The rows lie along a hidden order. The number after each row says roughly how far along it the row is, from 0 to 9. A new part has a new order.
(in the rows, 128 means zero)
[142 141 108 153  82 119 126 126 183 157 125 113 135 198  92 130 132 144
 141 144 124 151  97 181 130 123 110 106 125 132 112  65 204 134 130 128
 228 135 100 120 115 133 106 107]
9
[143 127 113 103 130  90 125 116 190 135 119 156 129  79 183  60 113  84
 149 150 132 187 144 255  99 111 127 127 117 135 124 216  72 126 164  85
  69 113 137 117 116 115 135 112]
3
[130 120 106 171  67 118 129 124 179 163 126 132 138 191  45 179 128 120
 109 133 124 137 113 154 109 128 111 124 127 180 116  27 182 129 117 114
 229 126 121 131 119 131 109 110]
9
[134 122 126 147 152 144 131 134 128 137 138  98 119 176  38 151 139 169
  95 135 123 122 107  19 174 133 108 135 122  71 142  99 171 135 129 146
 175 139  96 142 130 140 125 101]
6
[146 148 121 120 172 133 130 130  84 134 118 119 131 120 139 161 134 166
 104 132 128 102 110  48  85 143 111 151 116  90 133 118 137 129 134 160
  89 160  95 139 128 139 120 116]
6
[139 128 117 167  80 123 127 126 162 155 129 128 119 203  50 160 122 117
 138 135 123 164  90 154 132 138 111 107 129 143 117  73 209 129 132  87
 160 107 121 118 114 136 112 121]
9
[128 135 151 103 186 148 126 134  72 114 140 146 101  74 172 105 130 142
 125 112 130  93 171  92  96 121 145 135 128  99 141 196  42 126 125 148
  88 135 132 137 144 120 148 156]
0
[124 120 149  86 196 129 126 128  87 131 127 124  99  69 225  77 137 119
 112 115 133  83 150  82 109 131 136 135 132 105 144 168  70 123 130 163
 144 120 130 148 139 125 159 145]
0
[137 135 110 142 105 113 128 123 188 171 131  87 151 196  47 161 118 121
 120 141 128 144  91 160 144 124 118 108 119 148 114  96 216 127 139  84
 203  95 115 121 103 124 117  90]
9
[134 139 110 138 178 140 127 135 154 136 120 111 111 148 186 121 136 153
 103 144 129 104 107   1 111 143 111 136 114  52 134 113 171 132  93 151
  86 156 101 152 128 140 114 124]
6
[129 131 119 154  81 127 128 130 126 129 131 123 130 180  29 159 123 129
 118 137 126 131 111 138 181 129 116 113 125 199 117  90 217 129 136 114
 228 108 138 119 114 128 110 105]
9
[117 124 123 123  73 104 128 120 144 129 149 150 108  63  97 122 121  98
 149 119 130 133 114 239 130 116 157 107 135 182 123 153  66 121  83 113
 129 102 158 121 126 110 139 149]
3
[114 110 129 131  97 123 131 119 111 142 153 108 108  80 113 123 121 109
 150 123 126 136 129 240 135 114 138 131 133 156 127  69  93 128 166 105
 203 102 162 105 133 116 147 135]
3
[117 117 125 130 100 126 126 123 111  95 128 187 120 105  67 126 123  79
 144 109 128 143 138 218 153 118 153 126 131 185 116 128  97 125 147 102
 161  79 160 115 129 116 137 138]
3
[123 119 152  92 164 134 128 138  82  95 111 145 115  65 183 114 122 169
 129 119 127 120 155  97  88 128 142 143 145 119 131 187  50 123 128 149
 173 142 123 140 142 123 148 135]
0
[129 136 106 152  73 123 127 122 166 147 121 102 143 221  83 177 123 125
 126 137 125 113  91 133 146 130 133 105 119 150 109 116 156 133 154 126
 109 110 129 106 112 134 117 125]
9
[122 135 104 167  85 108 131 124 206 142 141  81 118 200  72 161 124 126
 124 140 125 125 103 170 144 133 115 131 115 144 117  83 225 131 121 108
  97 116 119 126 118 125  95 105]
9
[142 130 124 142 191 125 128 134 150 128 134 114 125 139 167 146 134 157
 106 139 128 114 120  16 101 136 105 138 126  98 142 153 168 127 117 180
  92 149  89 156 128 141 119 118]
6
[125 128 140  83 173 120 127 129  80 129 121 128 141  54 206 100 133 145
 120 126 130 109 145  75 121 129 138 141 147 104 139 176  36 126 141 113
  29 151 128 139 136 116 134 150]
0
[138 151 136 140 186 126 130 136 113 128 111 148 119 173 146 138 137 111
 122 131 125 112 104   1 116 132 111 149 120 102 137  78 148 129 113 158
  35 148  95 140 120 134 125 100]
6
[111 111 138  92  90 124 128 124 127 121 135 120 151  67  77 120 118  64
 152 124 128 138 119 222 118 123 139 129 122 189 119 144  91 120 146  83
 143 121 163 113 125 115 138 119]
3
[136 129 112 132 181 133 130 141  99 124 124 116 123 122 137 137 125 138
 112 139 127 128 139   1 107 140 105 137 116  56 135 129 143 138 133 184
  96 165  89 143 127 143 116 134]
6
[106 110 134 138  81 125 127 119  95 147 142 154 119 129  73 109 123 114
 147 101 128 107 123 199 133 114 153 118 154 177 117  59  76 119 130 110
  92 110 159 112 130 119 140 144]
3
[127 111 132 134  96 133 126 120 141 114 132 139 123  73 125 152 111 127
 146 122 126 133 140 255 134 120 166 119 139 191 117 173 112 121 130  73
 185  89 155 103 122 125 130 135]
3
[123 135 116 176  46 126 130 125 182 154 123  94 122 188  49 155 131 160
 122 133 125 142  75 177 153 137 132 102 125 169 112  58 255 124 117 109
 197 115 115 118 118 134 103 121]
9
[125 124 147  93 174 123 129 133  70 130 128 126 127  76 222  80 136 147
 123 124 129 142 145  84  78 130 151 134 145 145 142 180  48 130 119 161
  87 163 133 134 144 122 137 150]
0
[139 131 113 155  87 122 128 129 153 141 135  79 121 200  57 129 135  89
 130 143 128 132 101 159 148 128 109 108 117 148 118  48 223 127 129  97
 217  93 126 113 105 134 108 105]
9
[137 154 128 148 151 138 129 131 122 116 118 123 153  82 128 150 141 136
 108 140 124 113 129  48 122 142 108 135 109  72 137 111 142 124  97 171
 146 160  94 140 121 140 121 117]
6
[128 146 110 166  60 127 129 118 160 147 142 131 151 206  76 135 121 124
 126 144 124 135  86 164 155 123 116 121 120 162 120  63 226 135 119 119
 211  85 127 115 113 133 117 117]
9
[107 106 134 105  75 128 128 116 136 143 126 143 143 100  82 110 120 107
 159 112 128 132 136 232 147 108 139 124 140 183 107 158  91 127 134  86
 133 102 161 114 124 115 132 132]
3
[111 120 142 117  73 128 125 116 119 136 124 218 132 129 103 114 127 122
 158 108 133 187 132 237 124 122 154 119 129 148 121 123   1 126 145  94
 123  82 169 116 129 116 139 141]
3

[132 143 118 130  90  99 124 147 135 121 143 174 101 112 125 113  71  39
 115 119 135 114 138 131 152 146 128 129 123 109 129 154 133 104 103 107]
2
[118 129 141 118 135 149 119 119 128  96 121 125 119 115 143 136 140 157
 138 135 130 198 132 132 110 134 123 116 143 148 151 152 140 148 152 191]
9
[140 118 134 135 150 148 127 118 109 113 146 113 109 102 138 131 131 195
 104 131 115 139 124 115 169 121 112 114 144 125 154  92 143 123 134  45]
5
[131 129 144 119 140 184 105 119 135 121 117  68 155 115 145 145 221 227
 120 128 115 140 118 124 124 114 123  98 149 121  81 112 203 128 139 114]
6
[123 145 116 118 100 112 130 144 141 134 108 139 134 153 118 123  95  73
 120 124 138 126 130 139 100 145 143 143 125 136 141 172  99 139 122 174]
4
[141 139 119 132 142 102 155 131 122 114 141 165 102 128 105 125  75 154
 129 121 139 105 121 122 125 120 127 145 134 139 182 114  58 134 144  38]
3
[137 138 123 132 110  99 137 138 131 133 137 164 105 135 112 123  89  94
 105 122 139 116 126 126 141 124 130 141 122 104 152 142 106 110 114  80]
3
[132 143 120 124 108 134 121 139 138 124 119 131 120 139 126 135 104 117
 109 121 142 152 130 131 132 143 138 131 119 123 134 161 131 116 114  83]
4
[126 137 122 123 108  93 146 134 133 146 113 182  98 150 115 125  51  96
 114 120 141 176 131 137 108 129 131 144 138 161 186 157  25 135 138 192]
5
[126 145 111 126  92  58 151 143 134 117 157 202  78 102 118 105   2   1
 119 118 148 140 141 135 139 164 124 137 133 132 157 161  55 126 110 156]
4
[131 119 138 132 139 116 157 121 125 127 108 109 106 165 117 127 190 182
  90 139 116 124 120 119  79 109 125 128 132 143 187  96  78 131 144 202]
7
[138 132 122 136 117  78 169 131 128 140 119 133  95 161  97 120 130 117
  92 130 139 101 120 122  99 132 132 142 117 146 176 113  22 128 129 143]
4
[132 125 139 121 156 136 130 120 126 128 105  84 130 143 125 145 177 255
 116 129 126 163 115 126  97 110 124 121 144 158 164 120  92 153 172 118]
6
[130 141 122 131  96  97 153 144 141 141 133 127 117 145 109 110 154  38
 112 129 127  81 126 128 111 152 129 132 121 108 111 131  98 118 104 178]
3
[124 136 134 124 121  95 136 126 130 134 118 155  98 128 123 130  93 131
 123 126 137 178 129 134 103 121 125 131 131 158 168 147  78 138 136 202]
6
[139 132 112 130 159 113 148 128 117 114 134 152  93 135 117 129  98 161
 100 130 141 125 123 122 124 134 127 146 137 153 211 115  28 150 156  31]
4
[133 140 126 130 122  93 154 132 131 120 134 136  95 136 109 122 102  85
 107 126 142 122 124 124 121 137 122 135 126 142 160 130  78 134 134 130]
4
[127 148 111 121  97  90 103 146 140 110 153 201 115 113 121 112  59  16
 142 119 161 118 142 141 169 158 134 139 112 129 104 184 116 111 104 100]
1
[126 148 114 129  97  81 135 144 134 116 154 185  86  97 131 111  50   1
 138 119 145 132 141 137 155 170 123 134 124 116 129 166  96 117 104 135]
3
[145 134 114 133 148 113 144 130 120 123 144 176 102 131 102 130  70 181
  96 116 149 119 125 121 142 121 129 149 141 151 195 114  31 129 149   1]
3
[125 133 125 117 150 153 114 122 125 107 129 127 104 108 139 141 121 165
 133 124 142 193 132 131 129 153 123 123 150 165 163 143  90 155 159 114]
7
[128 134 132 118 150 138 126 125 130 109 118 102 117 122 133 141 127 208
 121 126 136 181 126 129 108 129 122 118 140 160 163 144 100 151 159 128]
6
[137 127 137 130 133 151 108 119 121  90 145  58 134  82 144 130 121 145
 118 133 113 109 121 117 172 130 112 105 148 103  71 102 227 125 117  23]
4
[119 145 123 120 103  96 121 136 132 120 131 174  99  94 139 128  24  12
 113 112 146 194 139 141 136 155 131 128 133 134 128 175 117 139 130 169]
5
[133 140 113 134  97  72 135 148 132 156 148 213  94 130 111 109  49  45
 112 115 138 101 137 131 152 129 129 140 119 120 164 145  86 106 109  96]
0
[141 136 112 132 122  96 131 142 125 150 151 194 107 120 120 118  54 124
 116 111 130  86 132 128 166 128 129 139 131 117 145 132  82 115 123   8]
0
[127 142 117 122 107  78 141 137 132 136 131 193  83 121 116 125   5  47
 116 115 149 184 136 138 126 139 132 141 135 160 190 173  45 139 134 160]
5
[137 135 120 134 129  61 163 136 126 138 132 178  87 148  95 119  68 113
 103 124 145 117 125 124 118 121 131 156 122 147 191 130  24 129 135 107]
3
[122 145 107 120  88 112 121 143 139 104 124 104 135 127 129 117  42   5
 128 125 133 117 138 141 119 165 141 136 124 123 114 178 119 139 104 150]
3
[133 140 125 123 142 157 117 133 133 114 129 128 120 125 125 139 130 155
 110 119 137 164 126 127 131 133 130 125 140 135 144 150 123 127 141  51]
4
[131 143 122 128 108 111 115 138 136 109 142 136 106 120 134 123  70  71
 115 122 133 127 130 128 148 144 129 127 120 111 110 159 170 107 104  84]
3
[141 125 123 140 142  85 178 129 120 140 134 151 112 154  97 117 137 175
  95 124 122  42 116 116 107 104 122 144 132 122 173  73  31 123 140  96]
2
[134 144 123 129 108 116 142 145 143 140 123 134 122 166 106 121 153 121
  96 125 139 100 121 128 109 136 138 139 114 123 140 152  94 116 113 131]
3
[118 136 133 118 112 122 118 127 132 113 133 115 109  97 142 130  51  54
 135 124 129 196 134 135 135 145 118 115 139 141  95 153 141 140 125 162]
6
[127 143 118 127 100  77 144 137 130 115 154 162  77 101 121 115   8   1
 125 118 143 165 138 133 146 160 122 132 128 133 150 156  70 128 114 129]
4
[129 138 124 118 145 123 129 127 128 114 122 128 103 128 126 140  88 179
 118 120 140 196 130 131 113 136 126 128 144 169 187 149  65 153 164 112]
6
[135 122 133 130 136 133 125 122 111 103 153 100 113  85 148 123 110 107
 121 135 113 119 126 120 161 137 111 114 150 118 127 103 153 137 131  77]
5
[122 123 143 118 148 164 115 107 121  65 123  79 119  96 164 144 124 173
 135 134 121 193 126 124 125 146 117 100 149 135 118 131 191 150 153 124]
9
[133 127 133 123 159 125 133 120 115 124 122 118  86 133 131 137 111 218
 116 131 124 144 120 123 123 114 120 128 142 147 184 117  89 153 163 110]
6
[131 132 130 115 146 157 117 119 125 106 112  98 114 110 138 143  98 211
 112 119 133 179 121 128 124 132 121 118 147 153 152 132 124 148 156  78]
6
[129 137 130 124 115 122 135 128 135 146 101 105 119 153 116 131 136 131
 111 125 130 160 123 127 104 127 134 132 125 140 142 136  98 133 131 155]
5

[128 138 125 119 124 127 143 127 128 131 123  38 127  96 147 125  59 127
 189  55 130 129 142 154 134  43 184 132 102 128 127  46 129 132 255 125
  36  82 128 119  75 128 174 126 111  91 126 161 132 130 190 127 120 138
 130 198 127 150 135 126 101 129 131  91 172 119 126  79 139 126 117 122
 144 120 111 128 128 128 118 124 106 220 178 129 131 129 130 197 137  47
 124 136 142 121 126 165 126]
7
[187 127 125 145 138 130 156 124 127 127 110  87 100 132 125 173 119 132
  41 129 135 122 161 124 218 255 117 107 120 123 186 235 131 238 121 174
 175 130 124 185 169 133 144  43 231 130  85 128 110 196 117 178 132 126
 127 119 146 113 128 131  87  83 125 152 227 128 252 124 120 125 185 127
  87 127 145 130 134 210 127  76 131 121 141 124 154 122 132  54 132 174
 130  24  98 116 132 153 198]
0
[106 138 165 125 128 146 128 127 129 128 168 180 126 138 128 120 126 159
 125 130 154 122  91 122 117 129 130 122 128  92 128 122 124 114   1 135
 125 129 121 112 124 126  94 118 130 143 129 127 131 154 103 146 128 125
  99 109 131 124 134 129 172 130 148 124 134 129  91 159 166 133 134 133
 127 129 127 136 118 127 124 124 133 131  79 116 104 125 105 110 126 129
 126 129 131 127 114 129 127]
5
[131  96 165 132 124 163  85 113 155 144 169 120 116 157 119  94 130 128
 122 132 142 183  63 125 137 150 100 137 133 128 125  93 125 144   1 128
 111 133  82  98 127  44  95 115  28 129 150 110 135 103 139 119 176 119
 138 132 126 112 130 128 146 139 138 128  68 116 118 175 117 121  25 181
 124 104 126 119 125 131 128 147  85 106  73 194 129  84  73 162 106  98
  91 210 123 128 225 134 117]
1
[100 125 155 139 123 127 128 127 128 141 131 131 159 129 137 102 122 225
  65 143 108 148  76 129 116 121 126 128 129 106 129 131 140 125 116 146
 108 132  80 128 101 126 127 142 124 127 182 122 126 127 131  49 129 135
 132 128 121 140 128 165 129 134 127 105  84 129 139 147 126 100  78 128
 127  93 128 139 131 107 123 108  91 132 130 133 125 125 107 166 117 129
 129 197 127 132 166  79 132]
4
[125 103 110 154 172 115 125 127 128 129 125  42 129 126 116 127 102 125
 115 122  92 122 119 138 152 137 126 154 146  99 128 127 152 120 202 138
 135  85 131 167 103 124 122 125 124 125 133 134 122 116 145 128 126 171
 180 165 105 137 128 128 128  73 135 126 120 143 195 125 131 103 118 123
 128 102 130 127 126 131 122  67 125 125 108 119 142 130 124 140 151 132
 152 126 127 172 138 128  50]
4
[129 133 127 130 131 135 126 128 129 130 116 132  73 115 126 164 118 137
 128 125 136 126 131 132 131 159 167 160 130  91 141 158 132 129 217 102
 127 148 162 155 125 195 140 135 211 128 129 137 132 129 132 129 118 126
 131 122 128 122 121 132 134 107 132 127 170 146 136 110  87 131 207 116
 132 133 128 101 103 131 174 124 132 158 128 130 117 156 164 125 127 124
 126  60  81 125  57 229 126]
6
[ 78 170 130 127 158  96 129 177 129 135 178  83 103  97 136 123 131 128
 123 112 129  82  93 130 160 127 211 128  88  31 140  59 125 173 222 154
  39 102 191 127  77 127 125 127 133 155 135 166 126 131 129 126 132 138
 139 205 110 128 139 124 177 111 125 128 135 130 111 113  78 100 185 131
 109 130 118 127 122 119 129 125 126 147 101  51 159 126 133 154  82 128
 126 114 134 127 138 111 126]
9
[127 142 103 129 170 128 182 129 140 133 128 144 127 123 101 171 103 165
 206 124 125  95 109 130 127 165 124 130 117  78 163 121 161 126 255 136
  81 119 196 198 128 184 130 133 133 157  97 148 129 127 121 128 107 129
 128 132 126 135 122 138 129  88 127 108 170 130 127 132 120 124 129  63
 131 129 134 134 128 141 148  60 160 136 132  49 124 136 129 128 113 120
 127  65  92 120  68 124 151]
7
[146 184  90 100 136 125 173 135 125 107 129 132 111 117 119 130  54 169
 136 122 124 132 131 142 163 151 169 126 114 126 129 131 164 157 138 127
  83  81 205 143 129 123 130 130 190 126  74 152  88 142 169 126 121 125
 129 172 130 134 128 109 123  72 127 126 213 127 145  60 125 130 187  83
 115 174 128 101 131 120  32  68 129 120 219 120 210 134 197 119 156 130
 126  34 128 147 162 181 132]
4
[143  93 140 141  98 132  92 126 123 132 113 130 153 180 123 126 190 128
 110 153 141 159 111 127 102 125  80 151 130 121 113 144 127  95 111 108
 127 153 118 122 152  94 109 126  91 105 137 102 126 105 154  69 164 129
 121 129 127 113 128 130 134 126 130 145 105 130 120 129 124 131 123 132
 139 119 135 151 132 129 175 182 121 128 106 180 132 149  82 120 133 159
 125 168 124 118 123  90 107]
1
[126 190 127  86 107 127 120 127 148 110 128 132 133  99 153 128 132 129
 121 129 122  80 128 128 129  97 144 129  78  66 126 118  72  42 153 128
 154 186 121 132 139 161 131 145 123 108  93 127 126 125 135 135 115  72
 130 129 133 131 127  80 116 176  99 130 129 126 122 118 123 165 142 159
 122 166 129 134 130 104 185 131 139 120 170 120 128 158 133 111  96 157
 102 124 119  80  28 125 192]
7
[121 138 133 123  88 121  95 105 123 125 126 178 127 136 133 132 191 161
 107 148 144 149 133  97  82 113 165 117 127 130 129 131 103  78   1 121
 189 162  92 106 151 120 130 141 131 106 122 132 128 126 106 130 157 101
  86  86 155 124 131 125 118 119 132 146  59 110 126 123 186 141  79 194
 129 132 129 132 133 122 128 132 113  91 135 177  93 135  94 131 135 164
 115 125 133  98 112 112 115]
2
[130 130 127 128 132 135 130 141 119 137 127 163 132 140 105 153 157 129
 136 165 146 114 110 136 128 151 135 142 131 122 129 156 149 120 120 137
 124 145 155 124 130 139 112 116 163 130 122 129 143 170 110 166 135 129
 135 124 148 118 128 132 132 128 152 131 120 137 144 131 137 125 165 113
 111 131 131 126 128 128 128 124 143 127 129  94 109 128 125 103 109 139
 126 118 132  97 113 140 124]
5
[107 126 137 128 126 162 164 129 116 136 194 132 123 130 124 117  55 130
   8 149 122 129 123 226 166 138 177  76 110 152 128 122 193 130 164 206
 130 123 171 131 123 137 130 130 127 193 134 125 109 163 134 152 129 139
 129 204 122 126 128 121 122 129 152 128 122 135 126 132 115 130 148 128
  92 128 128 101 163 159  20  51 130 135 128  65 188 126 127 135 128 128
 129 137 126 129 119  73 119]
6
[124 131  88 131 128 122 130 131 126 125 131 131 114  87 105 128 133  36
 135 140 124 127 180 128 163 255 132 128 158 253 129 142 164 139 180 144
 134 125 165 166 177 170 140 134 196 180 124 129 118 172 122 167  72 136
 127 112 127 115 117 128 124 110 152 164 131 157 126 123 143 129 186  89
 107 172 129 126 127 171  70 130 161  60 163 115 128 149 129  75 172 214
 130 141 106 131 178 152 213]
0
[133 126 112 144 113 117 149 126 134 137 132 128 140 142 115 126  93 127
  79 131  98 146 104 136 150 128 134 131 145 138 143 105 133 124 153 129
  74 125 153 142 129 117 140 129 128 123 131 130 130 100 143  82 128 130
 185 160 104 134 123 128 121 135 127 112 174 144 134 132 113  99 133 121
 130 126 129 125 132 133  96 134 114 158 131 128 131 105 125 125 122  91
 145 132 129 135 132 111 121]
3
[132 167 115  96 126 155 124 119 130 113 123 130 128 134 126 122  96 178
 108 100 146 129 191 128 133 144 134  73 127 130 117 179 127 133 123 129
 132 126 156  96 155  96 128  89 160 128 138 129 128 150 129 125 133 127
 133 130 126 124 128  80  57 133 131 150 127 133 127 126 128 130 129 134
 122 170 129 126 162 129  69 129 141  80 192 109 172 121 157 124 124 123
 126 136 119 108 160 141 208]
3
[ 95 145 128 134 173 110 127 127 167 128 138  72  91 133 113 128 130 142
 125 107  98 131 114 188 127  86 119 119 127 121 152 102 126 124 255 153
 127  82 190 126  94 150 152 130 125 126 135 158 114 130 132 127 103 158
 128 194 144 147 128 170 136 136 128 132 185 130 162 102 129 102 187  94
 112 123 127 128 130 131 127 136 127 186 128 125 128 126 131 163 133  89
 141 131 128 152 126 175 105]
7
